Below is a small trained network, with its code and all its weights. Each question gives an input and a class and asks what happens when units are switched off, that is, made to give their printed mean instead of their output.

import numpy as np


def w(rows, s, z=0):
    codes = np.array(rows[::2]) - 128.0
    scale = np.full(codes.shape[1], s)
    scale[-1] = z or s
    return codes * scale


def f(y):
    return y / 2 * (1 + np.tanh(0.7978845608 * (y + 0.044715 * y**3)))


def log_softmax(a):
    a = a - a.max(-1, keepdims=True)
    return a - np.log(np.exp(a).sum(-1, keepdims=True))


def net(x, mask):
    res = np.array(x, float).reshape(1, 5) / 4 @ E
    y = f(res @ A[0][:, :-1].T + A[0][:, -1])
    res = res + np.where(mask, y, B[0][:, -1]) @ B[0][:, :-1]
    return log_softmax(res[-1] @ U[:, :-1].T + U[:, -1])


A, B = {}, {}
E = w([
[130,127,129,127],'x0',
[129,129,126,128],'x1',
[142,205,72,175],'x2',
[206,110,141,142],'x3',
[149,188,155,1],'x4',
],0.0076)
A[0] = w([
[152,173,135,66,53],'N0',
[249,102,153,129,108],'N1',
[4,147,134,107,120],'N2',
[109,41,167,81,2],'N3',
[142,204,106,170,26],'N4',
[145,209,83,145,35],'N5',
],0.013,0.0041)
B[0] = w([
[102,97,148,244,206],'N0',
[230,194,25,145,218],'N1',
[236,180,6,144,254],'N2',
[176,12,120,69,209],'N3',
[155,30,83,76,178],'N4',
[192,49,166,62,189],'N5',
],0.023,0.0039)
U = w([
[158,58,129,38,81],'0',
[132,148,124,113,254],'1',
[177,191,78,113,32],'2',
[132,139,139,112,244],'3',
[109,62,115,255,96],'4',
[70,222,185,31,135],'5',
[42,180,211,7,45],'6',
[57,165,208,33,50],'7',
],0.0098,0.013)

Each question gives the input, the list of numbers given to net, and the class t.
The units are the neurons (one row each of A and B). Each row of codes is followed by its name. A weight is (code - 128) times the scale printed after its matrix; where a second scale follows, it is the last column's (A, B and U).
mask holds one flag per neuron, in row order. A switched-off neuron (its flag False) gives its mean, the last column of its row in B, instead of its output. The means were averaged over made-up inputs and are rounded, as every weight is.
A unit's drop is (log p(t) with every unit on - log p(t) with that unit switched off) / (log p(t) with every unit on - log p(t) with every unit switched off).
The circuit of an input: a set's keep is (log p(t) with only the set's units on - log p(t) with every unit switched off) / (log p(t) with every unit on - log p(t) with every unit switched off). Starting from all 6 units, units are removed one at a time, each time the one whose removal leaves the highest keep (on an exact tie, the one counted first), for as long as the keep stays at least 0.8.
circuit, biggest first: the units of the circuit, biggest drop first
unit that matters most: the unit with the biggest drop
k most important neurons: the k neurons with the biggest drops, biggest first
drop when u is switched off: that unit's drop, to one decimal
input [2,1,8,-1,-8], class 0: unit that matters most : N4
input [-3,-6,2,-6,-6], class 2: 3 most important neurons : (N2 N0 N3)
input [2,-6,7,6,4], class 0: 3 most important neurons : (N5 N4 N2)
input [3,1,-1,1,0], class 5: 2 most important neurons : (N2 N0)
input [0,4,5,-3,1], class 0: circuit, biggest first : (N5 N4)
input [5,-5,5,-4,-5], class 0: 3 most important neurons : (N4 N0 N5)
input [-1,-1,-7,4,-5], class 0: 2 most important neurons : (N3 N0)
input [-3,-5,-8,-7,-1], class 0: 2 most important neurons : (N3 N1)
input [6,4,6,-6,-6], class 0: circuit, biggest first : (N4 N5)
input [4,-6,8,5,5], class 0: 3 most important neurons : (N5 N4 N2)
input [-1,2,-6,3,7], class 4: 2 most important neurons : (N0 N5)
input [-2,6,8,0,-6], class 0: circuit, biggest first : (N4 N5)
input [1,1,1,1,2], class 5: 2 most important neurons : (N2 N3)
input [-5,-7,5,5,8], class 4: circuit, biggest first : (N0)
input [-6,1,-2,-8,-6], class 2: 2 most important neurons : (N2 N0)
input [-2,-4,4,4,7], class 4: drop when N0 is switched off : 1.1
input [-5,-4,-2,1,7], class 4: drop when N3 is switched off : 0.0
input [-3,3,-2,3,5], class 4: drop when N0 is switched off : 0.8
